Here is a tiny trained network, its code and every weight. The questions are about switching its units off for an input and a target symbol, where a switched-off unit gives its printed mean instead of its output.

import numpy as np


def w(rows, s, z=0):
    codes = np.array(rows[::2]) - 128.0
    scale = np.full(codes.shape[1], s)
    scale[-1] = z or s
    return codes * scale


def norm(h):
    return h / np.sqrt((h * h).mean(-1, keepdims=True) + 1e-5)


def f(y):
    return np.maximum(y, 0)


def softmax(a):
    e = np.exp(a - a.max(-1, keepdims=True))
    return e / e.sum(-1, keepdims=True)


def log_softmax(a):
    a = a - a.max(-1, keepdims=True)
    return a - np.log(np.exp(a).sum(-1, keepdims=True))


def net(x, mask):
    ids = ['ΞΨαβγημστ'.index(c) for c in x.split()]
    T = len(ids)
    res = E[ids] + P[:T]
    r = norm(res)
    for j in range(2):
        rows = slice(4 * j, 4 * j + 4)
        q, k, v = (r @ M[0][rows].T for M in (Q, K, V))
        z = softmax(np.where(np.tri(T) > 0, q @ k.T / 4**0.5, -1e9)) @ v
        o = O[0][rows]
        res = res + np.where(mask[j], z, o[:, -1]) @ o[:, :-1]
    y = f(norm(res) @ A[0][:, :-1].T + A[0][:, -1])
    res = res + np.where(mask[2:14], y, B[0][:, -1]) @ B[0][:, :-1]
    return log_softmax(norm(res)[-1] @ U[:, :-1].T + U[:, -1])


Q, K, V, O, A, B = {}, {}, {}, {}, {}, {}
E = w([
[138,175,152],'Ξ',
[143,181,143],'Ψ',
[159,29,194],'α',
[122,60,80],'β',
[193,81,184],'γ',
[76,205,98],'η',
[191,147,33],'μ',
[143,124,243],'σ',
[6,89,133],'τ',
],0.019)
P = w([
[142,77,79],'0',
[137,96,94],'1',
[129,116,108],'2',
[113,73,3],'3',
[153,153,167],'4',
[152,159,137],'5',
[159,150,140],'6',
],0.0041)
Q[0] = w([
[60,158,99],'h1',
[34,191,128],'h1',
[224,156,68],'h1',
[118,103,181],'h1',
[119,164,250],'h2',
[129,117,82],'h2',
[89,54,108],'h2',
[47,73,185],'h2',
],0.013)
K[0] = w([
[2,125,116],'h1',
[57,181,165],'h1',
[184,172,52],'h1',
[132,101,191],'h1',
[137,167,166],'h2',
[171,138,107],'h2',
[87,150,112],'h2',
[56,93,122],'h2',
],0.014)
V[0] = w([
[221,74,180],'h1',
[124,108,231],'h1',
[90,29,171],'h1',
[156,197,95],'h1',
[255,118,76],'h2',
[140,115,66],'h2',
[162,174,21],'h2',
[91,141,247],'h2',
],0.011)
O[0] = w([
[170,99,2,4],'h1',
[87,102,142,35],'h1',
[75,146,68,98],'h1',
[160,119,179,151],'h1',
[207,158,101,109],'h2',
[88,137,86,183],'h2',
[138,219,120,212],'h2',
[153,66,193,30],'h2',
],0.0097,0.0028)
A[0] = w([
[144,165,95,166],'n1',
[77,162,13,88],'n2',
[93,104,2,93],'n3',
[69,92,185,143],'n4',
[131,133,129,2],'n5',
[100,136,64,74],'n6',
[114,55,107,42],'n7',
[96,91,88,38],'n8',
[153,58,189,89],'n9',
[98,130,64,69],'n10',
[130,69,109,101],'n11',
[167,156,164,110],'n12',
],0.013,0.008)
B[0] = w([
[94,183,101,204],'n1',
[152,115,253,220],'n2',
[180,95,218,253],'n3',
[67,104,50,212],'n4',
[227,21,4,128],'n5',
[220,112,210,165],'n6',
[109,168,223,154],'n7',
[159,130,238,143],'n8',
[171,75,205,157],'n9',
[164,121,252,164],'n10',
[112,198,220,169],'n11',
[135,80,50,179],'n12',
],0.0072,0.0062)
U = w([
[131,138,150,39],'Ξ',
[149,178,131,30],'Ψ',
[84,48,133,58],'α',
[179,152,195,39],'β',
[194,47,38,113],'γ',
[58,215,220,155],'η',
[173,221,50,136],'μ',
[56,59,159,106],'σ',
[4,101,94,253],'τ',
],0.013,0.0073)

Each question gives the input, a string of symbols that net reads in full, and the target symbol t.
The units are the heads (4 rows each of Q, K, V and O) and the neurons (one row each of A and B). Each row of codes is followed by its name. A weight is (code - 128) times the scale printed after its matrix; where a second scale follows, it is the last column's (O, A, B and U).
mask holds one flag per unit, heads first, then neurons. A switched-off unit (its flag False) gives its mean, the last column of its rows in O or B, instead of its output. The means were averaged over made-up inputs and are rounded, as every weight is.
A unit's drop is (log p(t) with every unit on - log p(t) with that unit switched off) / (log p(t) with every unit on - log p(t) with every unit switched off).
The circuit of an input: a set's keep is (log p(t) with only the set's units on - log p(t) with every unit switched off) / (log p(t) with every unit on - log p(t) with every unit switched off). Starting from the 12 units with the biggest drops (on a tie, the unit counted first), units are removed one at a time, each time the one whose removal leaves the highest keep (on an exact tie, the one counted first), for as long as the keep stays at least 0.8.
circuit, biggest first: the units of the circuit, biggest drop first
most important unit: the unit with the biggest drop
k most important neurons: the k neurons with the biggest drops, biggest first
which heads matter: for each layer, one digit per head in row order, 1 if its drop is at least 0.15 and else 0, layers parted by /
drop when u is switched off: that unit's drop, to one decimal
input η α τ τ γ η, target τ: most important unit => n4
input β η β η β β, target η: circuit, biggest first => n2, h2
input τ γ τ α, target τ: circuit, biggest first => h2, h1
input η μ Ξ Ψ, target μ: which heads matter => 01
input Ψ γ Ξ Ψ, target β: which heads matter => 10
input μ Ψ η μ β, target μ: which heads matter => 11
input τ τ η α, target τ: which heads matter => 01
input μ β β β β, target β: which heads matter => 00
input μ Ξ σ σ σ γ, target γ: which heads matter => 10
input μ η τ σ, target τ: which heads matter => 11
input η β β, target η: which heads matter => 00
input Ξ τ α η, target τ: which heads matter => 11
input β η γ β β, target β: drop when h2 is switched off => 0.2
input η β η η β σ, target σ: drop when n9 is switched off => 0.1
input γ τ β η η σ, target σ: drop when h2 is switched off => 0.8
input η η γ η σ γ, target γ: most important neuron => n2
